Below is a small trained network, with its code and all its weights. Each question gives an input and a class and asks what happens when units are switched off, that is, made to give their printed mean instead of their output.

import numpy as np


def w(rows, s, z=0):
    codes = np.array(rows[::2]) - 128.0
    scale = np.full(codes.shape[1], s)
    scale[-1] = z or s
    return codes * scale


def f(y):
    return y / 2 * (1 + np.tanh(0.7978845608 * (y + 0.044715 * y**3)))


def log_softmax(a):
    a = a - a.max(-1, keepdims=True)
    return a - np.log(np.exp(a).sum(-1, keepdims=True))


def net(x, mask):
    res = np.array(x, float).reshape(1, 8) / 4 @ E
    y = f(res @ A[0][:, :-1].T + A[0][:, -1])
    res = res + np.where(mask, y, B[0][:, -1]) @ B[0][:, :-1]
    return log_softmax(res[-1] @ U[:, :-1].T + U[:, -1])


A, B = {}, {}
E = w([
[128,128,127,126,129,130,128,128],'x0',
[94,226,96,118,151,249,128,183],'x1',
[187,75,203,190,87,166,60,228],'x2',
[28,114,187,191,254,85,87,162],'x3',
[221,236,184,141,174,69,168,140],'x4',
[199,57,114,46,220,173,138,133],'x5',
[145,149,12,89,135,43,40,216],'x6',
[85,114,159,54,96,98,219,211],'x7',
],0.004)
A[0] = w([
[97,154,94,109,147,111,159,72,77],'N0',
[110,121,204,144,121,181,173,66,89],'N1',
[130,141,54,106,128,72,81,181,92],'N2',
[128,127,127,126,128,128,127,128,109],'N3',
[62,121,160,164,212,100,111,152,62],'N4',
[70,99,168,45,91,95,245,238,116],'N5',
[160,42,148,138,110,18,127,76,115],'N6',
[188,142,79,207,171,171,27,6,89],'N7',
[131,139,67,112,128,84,90,171,86],'N8',
[100,211,98,129,151,222,125,180,91],'N9',
[130,141,56,106,128,73,80,179,90],'N10',
[160,43,150,137,112,18,126,73,114],'N11',
[80,168,74,94,163,92,175,48,74],'N12',
[66,190,139,188,28,85,122,131,79],'N13',
[197,144,94,99,31,152,149,106,61],'N14',
[133,142,52,109,130,73,79,182,96],'N15',
[90,209,105,124,156,238,120,175,96],'N16',
[77,171,71,92,166,87,178,46,81],'N17',
[22,22,72,104,84,191,85,116,2],'N18',
[234,255,195,123,182,68,160,144,16],'N19',
[216,36,102,48,253,171,154,144,95],'N20',
[107,117,207,141,119,185,175,63,95],'N21',
[110,120,202,143,120,178,172,68,90],'N22',
[102,153,93,104,148,108,156,78,48],'N23',
[60,122,163,162,212,101,109,152,71],'N24',
[210,145,77,106,19,164,156,106,68],'N25',
[59,190,131,195,27,79,124,125,82],'N26',
[56,123,166,163,216,96,106,153,64],'N27',
[195,94,208,190,77,166,72,234,97],'N28',
],0.008,0.0015)
B[0] = w([
[146,97,131,124,119,145,101,158,156],'N0',
[181,130,140,165,182,131,172,156,181],'N1',
[176,129,152,167,175,137,174,148,201],'N2',
[128,127,127,129,127,128,128,127,124],'N3',
[161,101,112,58,131,107,148,76,197],'N4',
[119,220,105,126,146,13,53,167,254],'N5',
[92,182,135,92,72,182,187,162,209],'N6',
[104,208,114,115,142,4,69,180,240],'N7',
[162,127,144,156,163,134,164,142,176],'N8',
[103,170,146,83,75,168,186,153,204],'N9',
[174,127,152,166,173,136,175,149,198],'N10',
[93,184,134,91,73,185,186,159,209],'N11',
[146,70,133,120,109,164,66,180,199],'N12',
[97,144,160,151,162,164,83,55,195],'N13',
[145,95,116,49,146,94,143,77,183],'N14',
[176,127,156,164,175,136,180,150,203],'N15',
[94,176,147,91,61,169,188,158,214],'N16',
[145,66,134,118,106,169,58,183,208],'N17',
[87,70,49,245,63,81,173,96,210],'N18',
[62,59,43,244,63,93,167,94,239],'N19',
[74,155,192,171,162,190,61,19,255],'N20',
[183,131,147,169,181,129,180,157,187],'N21',
[177,130,138,162,180,132,170,155,178],'N22',
[140,95,128,127,116,142,99,152,148],'N23',
[162,100,110,54,131,107,147,75,200],'N24',
[159,81,112,26,146,92,159,56,202],'N25',
[93,147,167,152,167,175,86,54,203],'N26',
[169,98,110,47,131,106,153,67,207],'N27',
[152,34,118,107,104,181,30,209,249],'N28',
],0.024,0.0038)
U = w([
[178,78,99,3,144,92,165,42,43],'0',
[68,72,39,246,66,100,169,106,1],'1',
[216,144,187,188,230,150,199,186,174],'2',
[147,52,141,103,93,203,14,223,173],'3',
[70,226,161,67,46,203,199,173,224],'4',
[63,174,208,162,188,184,55,29,141],'5',
[110,228,102,116,152,6,55,184,208],'6',
],0.0063,0.00043)

Each question gives the input, the list of numbers given to net, and the class t.
The units are the neurons (one row each of A and B). Each row of codes is followed by its name. A weight is (code - 128) times the scale printed after its matrix; where a second scale follows, it is the last column's (A, B and U).
mask holds one flag per neuron, in row order. A switched-off neuron (its flag False) gives its mean, the last column of its row in B, instead of its output. The means were averaged over made-up inputs and are rounded, as every weight is.
A unit's drop is (log p(t) with every unit on - log p(t) with that unit switched off) / (log p(t) with every unit on - log p(t) with every unit switched off).
The circuit of an input: a set's keep is (log p(t) with only the set's units on - log p(t) with every unit switched off) / (log p(t) with every unit on - log p(t) with every unit switched off). Starting from the 12 units with the biggest drops (on a tie, the unit counted first), units are removed one at a time, each time the one whose removal leaves the highest keep (on an exact tie, the one counted first), for as long as the keep stays at least 0.8.
units of the circuit, in order: the units of the circuit, biggest drop first
most important unit: the unit with the biggest drop
top k neurons: the k neurons with the biggest drops, biggest first
drop of u: that unit's drop, to one decimal
input [-2,-3,-8,8,8,2,-4,-3], class 0: most important unit	N27
input [7,-1,-5,7,5,4,-1,8], class 6: top 3 neurons	(N5, N25, N14)
input [7,-7,-8,1,3,-4,7,2], class 3: top 2 neurons	(N17, N12)
input [-4,3,-7,1,0,-3,3,8], class 6: top 3 neurons	(N5, N28, N20)
input [-2,6,7,-6,2,3,-8,3], class 2: top 2 neurons	(N21, N1)
input [0,7,-1,7,-4,-3,5,0], class 0: top 3 neurons	(N27, N24, N4)
input [-5,7,3,-2,-3,-6,4,-2], class 4: top 2 neurons	(N16, N9)
input [4,-8,2,-1,-5,-8,-3,1], class 4: top 2 neurons	(N6, N11)
input [-3,2,7,2,-5,8,4,-2], class 5: top 3 neurons	(N20, N17, N12)
input [-7,7,8,7,-7,-5,8,2], class 2: top 3 neurons	(N15, N2, N10)
input [1,1,4,-6,-5,-5,3,-6], class 0: top 4 neurons	(N25, N5, N14, N19)
input [7,4,-8,-7,2,0,0,-3], class 3: top 3 neurons	(N17, N12, N27)
input [-2,-4,3,6,8,7,7,-8], class 1: drop of N26	0.1
input [0,5,4,8,-7,-8,0,-5], class 0: units of the circuit, in order	(N27)
input [-8,-4,-4,8,2,-5,8,3], class 0: drop of N25	-0.1
input [5,1,3,-6,-1,-4,3,-5], class 0: drop of N25	0.9
